M =
[[120 117 135 124 134 141 146 140 120]
 [119 116 134 124 134 143 147 142 120]
 [118 115 133 122 132 147 147 145 117]
 [119 115 134 123 133 145 147 143 118]
 [118 116 128 114 129 152 137 146 112]
 [121 118 135 125 134 138 144 138 122]
 [120 117 135 124 134 140 145 139 121]
 [118 114 131 118 131 151 144 147 114]
 [118 115 129 115 130 152 141 147 112]
 [118 114 132 120 132 149 146 146 115]
 [121 119 135 125 135 137 143 137 122]
 [121 119 135 125 135 136 142 136 122]]
M[-12, -9] = 120
M[9] = [118, 114, 132, 120, 132, 149, 146, 146, 115]
M[11, -6] = 125
M[3, 2] = 134
M[8] = [118, 115, 129, 115, 130, 152, 141, 147, 112]
M[-3, -9] = 118
M[8, -8] = 115
M[5, -1] = 122
M[6, 1] = 117
M[0, 4] = 134
M[10, 7] = 137
M[1, 4] = 134
M[-3, -6] = 120
M[8, 8] = 112
M[-10, 7] = 145
M[5, 1] = 118
M[-10, -9] = 118
M[2, 2] = 133
M[7, 4] = 131
M[7, -2] = 147
M[-7, -3] = 144
M[:, -3] = [146, 147, 147, 147, 137, 144, 145, 144, 141, 146, 143, 142]
M[-5, -7] = 131
M[6] = [120, 117, 135, 124, 134, 140, 145, 139, 121]
M[-8, -6] = 114
M[10, 3] = 125
M[-12, 7] = 140
M[-10, 4] = 132
M[:, -6] = [124, 124, 122, 123, 114, 125, 124, 118, 115, 120, 125, 125]
M[3, 0] = 119
M[3, -3] = 147
M[-1, 7] = 136
M[-7, 7] = 138
M[:, 7] = [140, 142, 145, 143, 146, 138, 139, 147, 147, 146, 137, 136]
M[:, -5] = [134, 134, 132, 133, 129, 134, 134, 131, 130, 132, 135, 135]

B =
[[127 133 123 122 124]
 [132 104 131 130 149]
 [144 126 146 146 122]
 [112 128 114 115 137]
 [129 157 128 127 101]]
B[0, -5]: 127
B[0]: [127, 133, 123, 122, 124]
B[-2, -4]: 128
B[-4, -5]: 132
B[2, 0]: 144
B[:, -3]: [123, 131, 146, 114, 128]
B[-5, -1]: 124
B[-1, 0]: 129
B[-3, 1]: 126
B[-3]: [144, 126, 146, 146, 122]

A =
[[122 133 129 150 119 114 148 127 126 127]
 [120 110 116 130 135 137 126 124 124 122]
 [112 125 140 128 136 131 122 113 114 115]
 [128 126 123 131 127 128 131 130 130 127]
 [126 127 123 133 125 130 131 132 132 125]
 [125 128 123 131 126 127 129 133 132 122]
 [128 127 123 126 124 129 128 131 131 128]
 [145 120 127 118 132 123 132 119 120 158]
 [137 141 122 123 118 125 126 146 147 127]
 [125 125 123 138 127 128 136 130 129 127]
 [125 126 124 136 127 128 133 131 130 125]
 [137 142 146 126 131 120 129 122 122 140]
 [130 129 123 120 122 148 120 137 139 128]
 [140 128 138 109 148 128 110 124 123 130]
 [121 130 121 141 124 136 132 139 138 113]
 [129 132 125 116 121 153 114 139 141 126]]
A[0][0]	122
A[2][6]	122
A[11]	[137, 142, 146, 126, 131, 120, 129, 122, 122, 140]
A[2][4]	136
A[2][7]	113
A[6][7]	131
A[11][7]	122
A[10][5]	128
A[9][6]	136
A[11][1]	142
A[9][0]	125
A[:, 6]	[148, 126, 122, 131, 131, 129, 128, 132, 126, 136, 133, 129, 120, 110, 132, 114]
A[:, 8]	[126, 124, 114, 130, 132, 132, 131, 120, 147, 129, 130, 122, 139, 123, 138, 141]
A[7][3]	118
A[14][9]	113
A[14][5]	136
A[7][4]	132
A[6][5]	129
A[10]	[125, 126, 124, 136, 127, 128, 133, 131, 130, 125]
A[7][9]	158
A[4][5]	130
A[2][1]	125
A[:, 2]	[129, 116, 140, 123, 123, 123, 123, 127, 122, 123, 124, 146, 123, 138, 121, 125]
A[11][4]	131
A[3][7]	130
A[9][1]	125
A[2][2]	140
A[4][1]	127
A[15][3]	116
A[4]	[126, 127, 123, 133, 125, 130, 131, 132, 132, 125]
A[:, 7]	[127, 124, 113, 130, 132, 133, 131, 119, 146, 130, 131, 122, 137, 124, 139, 139]
A[2][3]	128
A[14][0]	121
A[12][7]	137
A[15][6]	114
A[:, 3]	[150, 130, 128, 131, 133, 131, 126, 118, 123, 138, 136, 126, 120, 109, 141, 116]

x = ((119, 131, 135, 141, 109, 115, 135, 151, 101, 149, 127, 124, 140, 113), (137, 122, 118, 105, 146, 137, 122, 120, 151, 122, 122, 141, 102, 146), (120, 103, 119, 120, 151, 141, 144, 123, 147, 121, 137, 139, 104, 125))
Indices start at 0.
row 0 col 0 -> 119
row 2 col 1 -> 103
row 0 col 2 -> 135
row 0 col 9 -> 149
row 2 col 4 -> 151
row 0 col 1 -> 131
row 0 col 13 -> 113
row 1 col 6 -> 122
row 2 col 8 -> 147
row 0 col 11 -> 124
row 1 col 0 -> 137
row 2 col 11 -> 139
row 2 col 10 -> 137
row 1 col 10 -> 122
row 2 col 2 -> 119
row 2 col 3 -> 120

data =
[[140 143 136 136]
 [145 143 150 155]
 [144 152 144 149]
 [150 140 138 148]
 [144 139 138 140]
 [139 141 144 156]
 [136 136 146 155]]
data[0, 0]	140
data[5, 3]	156
data[1, 0]	145
data[:, 3]	[136, 155, 149, 148, 140, 156, 155]
data[4]	[144, 139, 138, 140]
data[5]	[139, 141, 144, 156]
data[1, 1]	143
data[5, 2]	144
data[2]	[144, 152, 144, 149]
data[5, 1]	141
